(in the rows, 128 means zero)
Each row of numbers belongs to one of the things below and depends on some of the facts about them. Some rows are named. Which thing is each other row?

Known rows:
[158 126 182 141  54 146 127 119  90 135 137 161  95 149 165 155 105 176
 128 147  73 195 124 153 114  27 146  95 114 112 119 115 136 143 129]: voflal
[ 93 100 170 198 106 129 144 119 134 116 107 149 117 106 138 106 179 142
 123 152 180  83 124 130 143 183 148 170 120 113 138  94 119  78 111]: bodifo
[107 164 104  88 182 131  95 137  98 129 150 167 152  22 165 130 140  91
 128 109  68 121 160 125 126 174 104 163 151  88 119 152 127 158 179]: flutru
[ 93 140 171 185  79 108 133 129 124 121 107 100 127  96 112 147 180 150
 120 133 157 160 120 129 101 180 138 133 120 121 128 117 121  87 121]: dreflil
[142 146  98 168 127 119 136 141 140 137 117 105 130 199 165  93 110 161
 134 112 165 106 115 122 116 106 147  81 123 141 132 123 157 163  77]: steflal
[136 103  88 120 176 114 146 141 120 116 111 119 115 137 153  94  89 126
 110 108 164 169 128 116 159 135 146  52 115 152 153 114 160 164  74]: vopleto
[128 155 119  86 107 145 103 116  89 117 112 115 103  92 150 117 117 127
 124 110  90 107 144 153 105  44 139  80 116  89  91 135 122 153 129]: zodru
[ 98 136 132 183 179 108 143 124 145 150 109  81 168  55  75 181 176 163
 109 150 185 170  92 134  99 176 150 137 124 112 117 125 119  83 145]: stotror
[152 143  90 166 199 118 144 140 156 169 124  83 169 177 152 104 102 169
 117 118 186 117  91 126 101  74 152  88 129 137 121 129 156 161  92]: vofle
[ 93  99 174 198 106 129 145 117 135 117 107 146 129 125 122 108 174 153
 125 156 177  83 133 126 140 180 147 123 122 122 134 100 118  77 109]: bredrom
[148 143 102 121 125 138 100 117 148 134 150 160 139 126 126 124 128  97
 137 127  78 117 147 119 123 177 102 119 143 143 160 152 108 142 187]: platapus
[145 149  93 175 110 122 128 140 148 130 115  96 125 207 160  92 109 156
 135 111 166  98 118 116 111 126 143  71 121 148 137 130 151 164  81]: dedu
[133 147 103 148 139 127 132 141 150 123 127  98 136 207 161  92 108 154
 134 111 175 124 108 113 128  71 140 101 119 146 120 112 158 160  67]: pupir
[ 93 117 165 196  97 124 135 129 126 118 108 142 101  55 158 107 183 111
 118 132 179  99 110 137 126 181 149 234 118  95 146  90 124  88 111]: mumur
[147 129  99 139 124 107 147 141 142 141 110 102 116 206 158  94  98 154
 137 112 153  83 130 121 113 118 146  76 127 143 130 126 150 164  81]: brenor
[143  94 143  88 112 151 142 107  95 116 112 153 119 204  88 111  98 169
 134 158 121  78 150 151 139  20 146  51 117 137  93 130 112  94 132]: plabram
[148 144  92 162 185 119 143 141 150 157 121  89 159 188 159  98 104 166
 124 114 182 111  96 123 106  83 151  79 126 139 124 127 155 161  84]: stovem
[ 95 135 148 179 142 108 140 126 137 132 108  86 155  70  84 169 179 156
 112 142 180 164  97 130 100 178 146 131 122 120 121 120 122  85 136]: feplu

There are 2 kinds of fact about the things: μ, α.
μ: refers to; α: is of sort
balom {μ=skoleben, α=852}
barur {μ=zosur, α=20}
bifle {μ=gibezen, α=20}
bodifo {μ=skosteflim, α=353}
bodrir {μ=brune, α=20}
botes {μ=stubes, α=25}
breber {μ=floki, α=25}
brebos {μ=grigim, α=20}
bredrom {μ=stogri, α=353}
bredun {α=25}
brefo {μ=dretavir, α=353}
brenor {μ=skagrubu, α=852}
brezil {μ=gogak, α=20}
bribil {μ=stizugok, α=20}
brido {μ=falekul, α=20}
brigis {μ=kilu, α=353}
brikebru {μ=teskim, α=852}
bristam {μ=vufa, α=25}
brotu {μ=brebos, α=25}
brune {μ=plabram, α=20}
buru {μ=sadestik, α=20}
debon {μ=bribil, α=852}
dedu {μ=debon, α=852}
detek {μ=vopleto, α=25}
devi {μ=bredrom, α=20}
difim {μ=keplus, α=353}
dini {μ=teflan, α=25}
dinun {μ=zigo, α=20}
doplan {μ=flutru, α=353}
doskam {μ=plovin, α=25}
drapak {μ=klimom, α=353}
dratrutuk {μ=treplar, α=25}
dreflil {μ=gadi, α=353}
dretavir {μ=zaska, α=353}
dretrus {μ=figron, α=353}
dridon {α=353}
drofi {μ=brotu, α=20}
drufli {μ=zegrifo, α=852}
drutal {μ=difim, α=353}
dubre {μ=fevas, α=20}
dudom {μ=voflal, α=353}
duklam {μ=sadror, α=25}
duklogror {μ=floskun, α=852}
falekul {μ=koru, α=20}
feklistas {α=20}
feplu {μ=truzomur, α=353}
fesal {μ=brenor, α=25}
fevas {μ=dretrus, α=353}
figron {μ=folitil, α=25}
flapli {μ=grupovir, α=353}
flaskan {μ=likon, α=25}
flavose {μ=zeskas, α=20}
flebafer {μ=pitrufem, α=25}
fleler {μ=mebron, α=20}
flevom {μ=nagrun, α=25}
flevus {μ=kloflar, α=353}
flibrofa {μ=plibraflel, α=353}
flinagos {μ=mumur, α=852}
flivam {μ=gelok, α=852}
floki {μ=brikebru, α=25}
floskun {μ=drutal, α=353}
flutru {μ=sitrun, α=25}
folitil {μ=relum, α=25}
fover {μ=tugos, α=353}
fufa {μ=vestus, α=25}
fusibra {μ=notunor, α=852}
gadi {μ=nubu, α=852}
gelok {μ=stumastel, α=25}
gezo {μ=flevom, α=20}
gibezen {μ=skeflel, α=852}
gipla {μ=stotror, α=20}
gogak {μ=fover, α=353}
grafu {μ=veseba, α=20}
grapo {μ=platapus, α=353}
gredra {μ=drapak, α=25}
grerer {μ=mipabru, α=25}
grigim {α=20}
griskal {μ=flavose, α=353}
grotro {μ=flaskan, α=353}
grupovir {μ=saklur, α=25}
guber {μ=kubrus, α=852}
kazi {μ=duklogror, α=852}
keplus {μ=gezo, α=353}
kilu {μ=steflal, α=852}
kipitra {α=852}
klaplu {μ=repagrel, α=25}
klibu {μ=duklam, α=852}
klimelon {μ=tuklam, α=353}
klimom {μ=postak, α=25}
kloflar {μ=balom, α=25}
kolir {μ=klaplu, α=20}
koru {α=25}
kubrus {μ=skoseven, α=353}
lagrabril {μ=dedu, α=852}
liflen {μ=gipla, α=852}
likon {μ=lupok, α=353}
lupok {μ=gredra, α=20}
mabru {μ=sametrir, α=25}
mabrus {μ=flibrofa, α=353}
mami {μ=plerudru, α=20}
mebron {μ=teba, α=25}
mipabru {μ=zifatral, α=25}
moklebru {μ=trikul, α=20}
moklen {μ=nefluplu, α=852}
mulem {μ=grerer, α=25}
mumur {μ=mabru, α=353}
mumus {α=20}
munaklu {μ=stabre, α=353}
muvom {μ=griskal, α=353}
nagrun {μ=muvom, α=852}
naven {μ=stivus, α=25}
nefluplu {μ=tegrimu, α=353}
notin {μ=selem, α=25}
notunor {μ=flebafer, α=353}
nubu {μ=flivam, α=25}
pasa {μ=skulek, α=852}
pitrufem {μ=zodru, α=852}
plabram {μ=zekar, α=20}
platapus {μ=tostes, α=25}
plerudru {μ=mumus, α=852}
plibraflel {μ=trobrum, α=852}
plofo {α=353}
plovin {α=25}
podrivam {μ=feplu, α=353}
postak {μ=doplan, α=25}
pupir {μ=sisu, α=852}
putun {α=852}
rader {α=852}
ralofi {μ=buru, α=25}
relum {μ=staklur, α=353}
repagrel {μ=skagras, α=20}
sadestik {μ=klimelon, α=852}
sadror {μ=skilem, α=852}
sakis {α=25}
saklur {μ=notin, α=20}
sametrir {μ=dubre, α=25}
selem {μ=grapo, α=20}
seso {μ=brefo, α=353}
sisu {α=852}
sitrun {μ=fusibra, α=20}
skagras {α=25}
skagrubu {μ=klibu, α=25}
skeflel {μ=stisko, α=25}
skilem {μ=skomuno, α=852}
skizin {μ=trezifar, α=25}
skoleben {μ=detek, α=25}
skomuno {μ=kazi, α=25}
skoseven {μ=trisur, α=353}
skosteflim {μ=seso, α=353}
skovil {μ=fesal, α=25}
skulek {μ=guber, α=852}
stabre {μ=tatodron, α=353}
stakli {μ=podrivam, α=25}
staklur {α=20}
steflal {μ=dreflil, α=852}
stenoge {μ=flinagos, α=852}
stiski {μ=fufa, α=353}
stisko {μ=pupir, α=25}
stivus {μ=flevus, α=20}
stizugok {μ=dini, α=25}
stodri {μ=stiski, α=353}
stogri {μ=bodifo, α=25}
stogrok {μ=moklen, α=353}
stoko {μ=munaklu, α=25}
stotror {μ=vofle, α=353}
stovem {μ=kolir, α=852}
stubes {μ=stovem, α=852}
stumastel {μ=barur, α=25}
tatodron {μ=drufli, α=25}
tazas {μ=stakli, α=25}
teba {μ=bifle, α=25}
teflan {μ=breber, α=20}
tegrimu {μ=dudom, α=852}
teskim {μ=bristam, α=25}
tostes {μ=mami, α=353}
tozil {μ=tazas, α=852}
treplar {μ=grafu, α=20}
trestozon {μ=vabudo, α=25}
trezifar {μ=botes, α=20}
trikul {μ=brido, α=25}
trisur {μ=zames, α=25}
trobrum {μ=naven, α=25}
truzomur {μ=dratrutuk, α=353}
tugos {μ=fleler, α=20}
tuklam {μ=devi, α=20}
vabudo {μ=viplas, α=25}
veseba {μ=liflen, α=353}
vestus {μ=pasa, α=852}
vidre {μ=lagrabril, α=25}
viplas {μ=stogrok, α=852}
voflal {μ=mabrus, α=20}
vofle {μ=skizin, α=852}
vopleto {μ=stoko, α=852}
vufa {μ=flapli, α=852}
vuplivel {α=25}
zames {μ=bodrir, α=20}
zaska {μ=stenoge, α=25}
zegrifo {μ=moklebru, α=852}
zekar {μ=ralofi, α=852}
zeskas {μ=brezil, α=25}
zifatral {μ=brigis, α=852}
zigo {μ=drofi, α=20}
zoder {α=25}
zodru {μ=stodri, α=20}
zosur {α=25}

Name these rows:
No name comes twice in this set of rows, the named rows included.
[114  98 126 102 191 146 140 113 142 125 149 181 170 157 112 121 111 136
 138 158  83  75 169 114 194 139 110  63 168 141 142 152 114  92 176]	ralofi
[150 119 102 123 112 102 149 142 142 148 109  98 108 212 151  96  95 148
 138 113 143  76 140 123 111 127 146  82 132 140 129 128 145 165  83]	klibu
[118 108 103 163 164 135 148 136 144 123 114 133 164 215 150  93  96 175
 139 128 168  69 150 111 166  41 146  51 134 150 113 131 153 138  73]	zekar
[155 103 155 104  63 144 135 120  91 119 125 158  95 111 152 155  95 165
 114 131  81 197 127 153 128  46 145  70 114 144 121 113 138 141 131]	stivus
[142 143 137 212  69 115 142 141 118 147 136 143 116 182 172  96  97 177
 131 115 102 190 130 134 137  50 147  64 119 146 162 118 162 164  73]	plibraflel
[146  92 143  90 113 152 144 107  96 116 113 160 110 199 102 107  99 167
 133 160 137  74 143 152 149  33 147  57 115 134  96 121 110  95 131]	buru
[121 102 103 173 166 137 148 137 148 123 115 144 154 218 158  92  95 172
 138 128 174  70 142 113 177  70 149  56 131 148 124 120 153 140  71]	sadestik
[155  94  97  84 142 146 136 116  92 114 110 129  95 118  82 129  98 100
 110 117 138 153 118 153 123 109 145  68 114 150 100 115 119 136 141]	moklebru
[138 112  94 160 140 114 146 142 118 120 117 126 113 145 164  97  90 157
 113 108 145 182 130 123 156 106 146  53 116 152 157 114 162 164  73]	balom
[ 95 114 174 200  69 105 144 135 102 116 109 129 113  41 130 168 165 164
 110 128 118 199 137 134 117 178 135  73 114 149 159 108 144  89 109]	flevus

Now the same things, written a new way:
Named rows:
[ 81 205 132 126 137  51  98 153 152 131  95  98 149  91 128 133 123 117
 126 161 124 123 131 116 114  93 118 159 164  96  83]: viplas
[166  77 169 163 144  65 101  72 128 171 164 138 112 166 181 152 173 120
 172 110  97 156 146 131 111 128 167 121 138 147 139]: fover
[154 135 122 109  59 227 173 155 120  66  74  89 147 150 137 119 169 130
 160 136 153  77  55 121 143  89 156 102 122 108 184]: staklur
[108 103  92 111 168 133 132 144 110 106 136 166  95 124 117 115  82 167
  91  67 127 126 133 167 128 152 117 116  97 129 126]: teskim
[143 104 119 137 162 134 134 126 105 121 180 166 133 107  89  98 100 180
 115 107 167 126 104 145 146 167 100 103 111 148 111]: detek
[ 83 201 135 122 130  59  90 147 158 139  84 111 158  92 130 131 120 117
 126 156 126 129 134 122 120  97 115 161 157  98  80]: flivam
[150  75 144 161 140  99 108  62 154 149 155 107 126 132 169 146 180  79
 145 111  85 182 175 100 121 132 121 104 118 162 159]: skoseven
[ 90  99 113 123 148 143 147 155 127 157 155 180 113 111  88 142  89 158
  99  98 162 122 123 114 114 162 115 117 112 169 152]: flebafer
[152 129 124 105  62 224 175 153 121  69  79  91 148 145 133 120 164 129
 161 143 149  84  61 125 144  90 156 102 126 106 181]: feklistas
[108 130 108 129 135 137 129 140 127 110 129 149 125 153 117  97 129 161
 107  44 187  84  58 117 117 148 115  89  81 169 140]: koru
[148  96 146 176 126 104 114  64 116 153 162 124 130 174 175 146 160  75
 149 104 104 159 167 120 121 131 119 143 123 152 145]: podrivam
[150 134 123 108  60 224 173 153 121  64  75  87 150 149 137 118 170 129
 162 135 152  78  54 122 143  88 155  99 123 108 184]: grigim
[175  90 151  78  85 187 174 161 116 100 107 115 118 131 121 144 131 152
 184 196 120 110  92 159 125 108 193 109 166  80 157]: fleler
[110 106 110 111 146 138 142 138 114 128 160 161 106 145  96 117  84 143
 102 102 158 114 117 139 111 170 116 116 106 146 117]: stakli
[165 100 148  78  91 200 173 149 116 102 104 115 125 137 110 138 136 146
 172 202 111 109 100 156 137 110 201 112 158  89 149]: flavose
[113 193 144 143 134  59  77 129 147 133 102 120 194  62 123 111 132 143
 145 157 144 145 123 134 151  97  88 149 157  97  66]: vopleto
[113 108 112 112 150 137 140 140 115 128 158 160 105 140  95 116  86 149
 101 102 155 115 118 138 114 170 118 114 107 147 120]: tazas
[132  82 145 180 135 104 117  72 142 173 157 135 134 133 169 166 173  88
 143 102 100 173 173  94 124 125 121 127 123 174 175]: stiski

Which thing is each row?
No name comes twice in this set of rows, the named rows included.
[ 94 130 105 112 171 161 137 119 117 137 152 166 123 146  69 105  95 148
  72 116 130 117 134 131 142 174 140 126  92 168 102]	skomuno
[153 124 121 111 101 201 209 166  94  62 138  73 110 125 108 142 140 127
 149 208 112  96 101 126 134  99 167 118 170  85 174]	voflal
[121 116 109 135 174 120 156 145  98 107 193 141 101 121  87 112 100 167
 101 116 156 107 105 126 120 163 118 108 124 146 126]	naven
[ 82 201 131 122 128  58  85 145 160 131  75 111 162  91 138 126 126 120
 129 140 126 128 129 127 122  91 112 156 151  96  80]	plerudru
[145 101 121 137 158 138 127 124 107 126 177 173 139 107  89  96  98 183
 114 104 169 130 106 148 151 168  95 104 107 149 108]	stoko
[111 113 110 114 159 144 138 138 117 131 157 162 107 134  89 113  91 155
  92 105 147 117 123 135 125 169 125 116 103 154 117]	fesal
[134 102 118 124 152 140 128 130 115 132 163 172 126 118  93 105  94 171
 109 101 162 127 114 145 139 169 105 108 103 150 113]	trikul
[125  95 124 104 157 115 135 147 120 137 160 165  94 134 100 121  90 171
 117 104 155 114 106 144 106 166 137 105 118 143 118]	skeflel
[ 99 105 110 105 130 142 145 134 106 121 163 157 113 167  94 119  70 116
 109 103 169 108 115 144  98 174 106 126 108 144 114]	skizin
[120  94 133  98 166 109 131 140 123 145 160 173  94 142  92 119  93 178
 120 113 149 112 102 149 106 169 163 102 120 146 109]	zeskas

Now the same things, written a new way:
Some rows with their names:
[103 125 149 133 114 122 142  98 100  92 167 131 143 132 137 106 137 103
  97 144 111 107 169 121 172 136 163  99 111  96 151 142 120 171 136 134
 127 128  98 124 102]: grupovir
[103 127 152 133 114 122 141 100 100  94 166 130 144 132 137 107 138 102
  93 143 113 105 167 122 169 136 165 101 112  94 150 145 121 172 135 136
 127 128 100 127 102]: bristam
[192 123 126 140 122  97 119 119 175 110 126 148 148 107 137 146 116 100
 165 144 136 129  96 118 103  92 117 165 157 160 121 126 155 138 139 106
 110 149 122 135 138]: zekar
[ 67 126 120 158 165 135 135 158  87 142 117 168 123 138 124 122 133 155
 163  87 156 135  81 139  94 143 113 139 112 124 124 110 120 132  95 136
 178 110 141  90 126]: veseba
[209 121 127 137 117 105 115  98 189 112 134 140 157 118 146 140 130 106
 158 121 138 114  96 109 100  92 108 165 157 138 116 116 182 122 139 114
 108 117 125 119 127]: fusibra
[ 98 123 117 105 120 150 105 126 149 106 130 141  55 107 131 153 106 142
 140 141 118  83 175 112 134 132 127  87 114  80 131 119  96 118 121  94
  91 108 173 126 153]: mami
[175 107 138 145 152 110 120 124 152  96 118 203 137 100 144 128 117  99
 192 129 146 127  86 121 104 138 135 155 177 148 123  98 162 155 154 100
 135 128 141 120 137]: vofle
[113 142 141 122 104 121 149  98 114 133 138 109 175 137 132  96 150 118
  93 134 116 137 165 128 157 155 149  97 129 146 150 141 134 153 141 147
 127 128  98 144 127]: kloflar
[ 82 118 109 155 149 141 123 140  90 173 116 106 106 143 108 133 108 170
 159  91 147 153 105 133 126  59 119 148  95 145 113 113 121 103 116 156
 150 126 147  84  94]: fover
[168 135 163 150 128  91 122 106 173 139  78 128 160 117 138 136 105 105
 150 153 163 106 101  91  96  87 150 166 172 141 109 141 163 155 141 127
 112 158 151 156 137]: moklen
[148 135 138 122 132 138 131 155  83 140 167 141 163 142 127  95 124 101
  45 142  89 118 147 190 148 161 152 134 129 130 119 146 129 134 155 160
 118 124  84 164 105]: skagrubu
[112 141 134 128 111 122 153 142 101 124 153 111 158 111 111 111 156 101
 116 168 100 160 152 141 162 150 145 107 123 167 162 157 105 154 133 126
 140 170  92 155 127]: folitil
[ 55 128 115 159 140 115 127 122  93 118 132 144 108 152 133 143  99 156
 133  96 155 107 111 125 110  78 118 136  77  94 123 123  98 149  88 136
 139 121 126  84 114]: flapli
[151 139 143 122 134 138 130 160  82 143 165 141 167 144 128  92 124  99
  35 142  90 109 141 193 142 164 153 139 130 121 114 150 132 134 153 163
 119 121  85 170 105]: skovil
[110 121 120 104 144 170 112 159 144 130 114 166  68  93 121 133 138 142
 174 132 117 114 147 126 120 194 121  89 150 110 132 103 115 103 129  93
 131  96 187 130 164]: kolir
[165 114 147 150 134  90 112 101 159  79 128 174 130 117 153 147  85  95
 144 146 148  82 109 108 109  79 147 163 146 102 113 124 146 171 141 108
  99 141 131 128 122]: debon
[179 115  97 124 111  88 117  81 172  89 126 175 155 121 157 139  89 120
 159 112 138 139 121 131 107 100 107 144 153 185 127  91 148 148 156 104
  86 127 104 118 160]: zegrifo
[ 95 120 111 103 118 151 105 122 149 102 133 142  50 104 130 156 103 145
 151 140 116  91 180 112 139 129 125  84 112  86 135 114  93 118 123  90
  92 110 172 120 155]: mumus

Rows to name:
No name comes twice in this set of rows, the named rows included.
[129 121 117 102 133 174  98 155 143 163 115 111  60 104 110 142 111 150
 143 140 109 114 164 133 136 124 128 109 133 118 112 120 118  75 144 119
  99 111 189 140 136]	flavose
[113 140 133 119 102 122 149  95 114 127 143 113 175 136 133  98 149 119
  92 130 114 140 168 133 157 156 143  95 127 151 152 136 131 152 143 144
 125 126  93 139 129]	skoleben
[124 142 139 128 110 126 151 134 108 128 155 106 163 117 116 108 164 102
 106 158 101 147 149 137 158 153 144 109 126 152 155 158 120 147 130 133
 140 152  94 152 121]	stogri
[208 121 126 136 116 105 116  99 187 111 132 140 156 117 144 140 128 105
 159 123 139 117  96 110 101  92 109 164 156 142 118 115 178 125 139 113
 109 121 123 120 129]	pitrufem
[ 61 153 140 161 139 115 136 134 110 183  79  98 143 154 119 131 120 162
 125 109 172 120  98 109  91  88 126 145 104 122 114 148 119 133  85 159
 154 138 150 122 127]	nefluplu
[135 139 140 124 105 133 148 118 120 130 162  97 170 126 123 103 175 106
 102 139 103 138 149 130 157 152 136 110 124 135 152 149 141 135 130 140
 140 128  95 138 112]	trisur
[164 111 141 148 130  91 111  96 158  75 130 176 126 116 153 148  84  98
 152 143 147  90 112 107 114  77 144 158 145 110 117 119 144 170 144 103
  98 140 128 121 124]	brikebru
[143 138 139 123 103 136 146 110 126 131 165  96 173 131 126 101 180 108
  99 131 104 131 149 126 156 153 133 110 123 127 150 144 151 129 130 143
 138 116  96 130 108]	fufa
[106 154 180 137 115 123 151 113 116 162 110  80 180 134 121  94 161 107
  85 159 131 115 152 104 149 148 174 111 140 119 139 171 142 158 131 161
 144 147 125 167 113]	vabudo
[142 139 113  97 110 165 108 139 179 150 127 102  89 111 122 145 150 145
 136 129 111  98 155 115 114 151  96 101 129  99 124 125 133  74 113 109
 107  90 173 135 157]	zodru
[116 139 131 118 100 121 148  95 113 124 146 117 175 136 134  96 148 120
  92 127 113 141 168 136 158 157 140  93 126 152 152 133 130 152 143 143
 124 125  90 137 130]	detek
[ 91 128 104 151 154 135 120 161  83 166 126 133 117 153 116 131  95 160
 117  92 139 135  97 166 106  83 110 161  94 137 103 120 113 108 111 158
 139 122 127 105 106]	keplus

